Below are the code and all the weights of a small trained network. Each question names an input and a class and asks about switching units off, where a switched-off unit gives its printed mean instead of its output.

import numpy as np


def w(rows, s, z=0):
    codes = np.array(rows[::2]) - 128.0
    scale = np.full(codes.shape[1], s)
    scale[-1] = z or s
    return codes * scale


def f(y):
    return y / 2 * (1 + np.tanh(0.7978845608 * (y + 0.044715 * y**3)))


def log_softmax(a):
    a = a - a.max(-1, keepdims=True)
    return a - np.log(np.exp(a).sum(-1, keepdims=True))


def net(x, mask):
    res = np.array(x, float).reshape(1, 8) / 4 @ E
    y = f(res @ A[0][:, :-1].T + A[0][:, -1])
    res = res + np.where(mask, y, B[0][:, -1]) @ B[0][:, :-1]
    return log_softmax(res[-1] @ U[:, :-1].T + U[:, -1])


A, B = {}, {}
E = w([
[138,189,139,156,77,82],'x0',
[88,104,116,101,95,40],'x1',
[85,118,62,18,154,197],'x2',
[55,84,254,73,178,149],'x3',
[102,193,166,120,100,148],'x4',
[57,79,123,203,121,170],'x5',
[66,165,63,180,215,134],'x6',
[169,55,65,150,144,171],'x7',
],0.0083)
A[0] = w([
[54,78,215,168,159,208,193],'N0',
[162,82,72,167,111,151,217],'N1',
[125,135,176,155,93,50,225],'N2',
[153,138,118,126,137,147,9],'N3',
[134,135,169,129,226,101,251],'N4',
[120,102,112,101,169,70,232],'N5',
[135,101,73,81,233,135,233],'N6',
[155,119,147,33,95,102,124],'N7',
[169,120,162,178,156,28,194],'N8',
[145,157,154,44,87,105,233],'N9',
[100,150,161,6,183,136,200],'N10',
[154,58,95,124,171,135,153],'N11',
[112,140,184,125,72,174,132],'N12',
[179,49,37,156,122,152,156],'N13',
[58,108,40,166,55,67,227],'N14',
[168,78,72,116,94,139,209],'N15',
[132,152,140,58,52,141,110],'N16',
[179,246,74,234,145,161,189],'N17',
[175,127,199,128,130,72,114],'N18',
],0.012,0.0018)
B[0] = w([
[148,46,251,179,138,111,240],'N0',
[107,155,121,139,180,184,196],'N1',
[90,161,146,151,50,135,188],'N2',
[145,113,123,120,136,147,132],'N3',
[106,73,92,110,75,161,181],'N4',
[83,129,111,111,119,118,158],'N5',
[92,93,43,115,162,147,213],'N6',
[167,144,120,70,134,125,185],'N7',
[70,160,110,150,43,187,190],'N8',
[156,167,117,69,116,117,191],'N9',
[126,87,93,80,125,62,227],'N10',
[97,112,143,99,149,168,178],'N11',
[176,154,181,113,137,116,175],'N12',
[109,177,140,120,183,210,222],'N13',
[111,188,152,172,207,21,204],'N14',
[135,173,178,122,186,157,185],'N15',
[170,157,138,78,154,95,176],'N16',
[216,113,24,205,118,139,254],'N17',
[99,137,134,123,44,152,183],'N18',
],0.022,0.012)
U = w([
[96,204,114,193,133,52,146],'0',
[119,137,114,120,182,211,238],'1',
[111,187,142,148,17,145,62],'2',
[88,33,85,91,141,109,2],'3',
[190,28,213,159,101,150,205],'4',
[255,107,43,198,110,163,81],'5',
[226,171,119,21,83,97,146],'6',
],0.0077,0.0014)

Each question gives the input, the list of numbers given to net, and the class t.
The units are the neurons (one row each of A and B). Each row of codes is followed by its name. A weight is (code - 128) times the scale printed after its matrix; where a second scale follows, it is the last column's (A, B and U).
mask holds one flag per neuron, in row order. A switched-off neuron (its flag False) gives its mean, the last column of its row in B, instead of its output. The means were averaged over made-up inputs and are rounded, as every weight is.
A unit's drop is (log p(t) with every unit on - log p(t) with that unit switched off) / (log p(t) with every unit on - log p(t) with every unit switched off).
The circuit of an input: a set's keep is (log p(t) with only the set's units on - log p(t) with every unit switched off) / (log p(t) with every unit on - log p(t) with every unit switched off). Starting from the 12 units with the biggest drops (on a tie, the unit counted first), units are removed one at a time, each time the one whose removal leaves the highest keep (on an exact tie, the one counted first), for as long as the keep stays at least 0.8.
circuit, biggest first: the units of the circuit, biggest drop first
most important unit: the unit with the biggest drop
k most important neurons: the k neurons with the biggest drops, biggest first
drop of u: that unit's drop, to one decimal
input [1,7,3,1,-2,-1,1,0], class 0: circuit, biggest first	N14
input [5,-1,-6,-7,-6,-2,-7,3], class 2: 3 most important neurons	N8, N2, N18
input [4,7,2,3,3,-4,5,2], class 6: 3 most important neurons	N0, N9, N1
input [2,7,-1,1,3,-4,-1,7], class 6: circuit, biggest first	N7, N0
input [8,-1,-4,5,-2,3,-5,6], class 2: 2 most important neurons	N8, N2
input [-8,7,3,-1,5,-6,0,4], class 6: 2 most important neurons	N7, N9
input [1,-2,8,3,-2,0,8,5], class 3: 2 most important neurons	N10, N6
input [-4,-4,-4,-2,-3,2,3,2], class 1: 4 most important neurons	N13, N1, N11, N10
input [5,-3,-7,7,-5,-3,6,7], class 4: 4 most important neurons	N0, N9, N13, N14
input [-6,2,5,3,-7,-7,5,6], class 3: 2 most important neurons	N10, N6
input [4,8,5,4,5,-7,5,3], class 6: 2 most important neurons	N9, N7
input [-2,-4,8,-7,-4,-5,2,7], class 1: drop of N14	0.0
input [-5,8,-4,-6,-5,-5,-7,5], class 1: drop of N13	0.1
input [5,7,-4,8,0,8,7,1], class 4: drop of N0	2.9
input [-6,6,-1,-2,-7,-2,0,-6], class 2: most important unit	N8
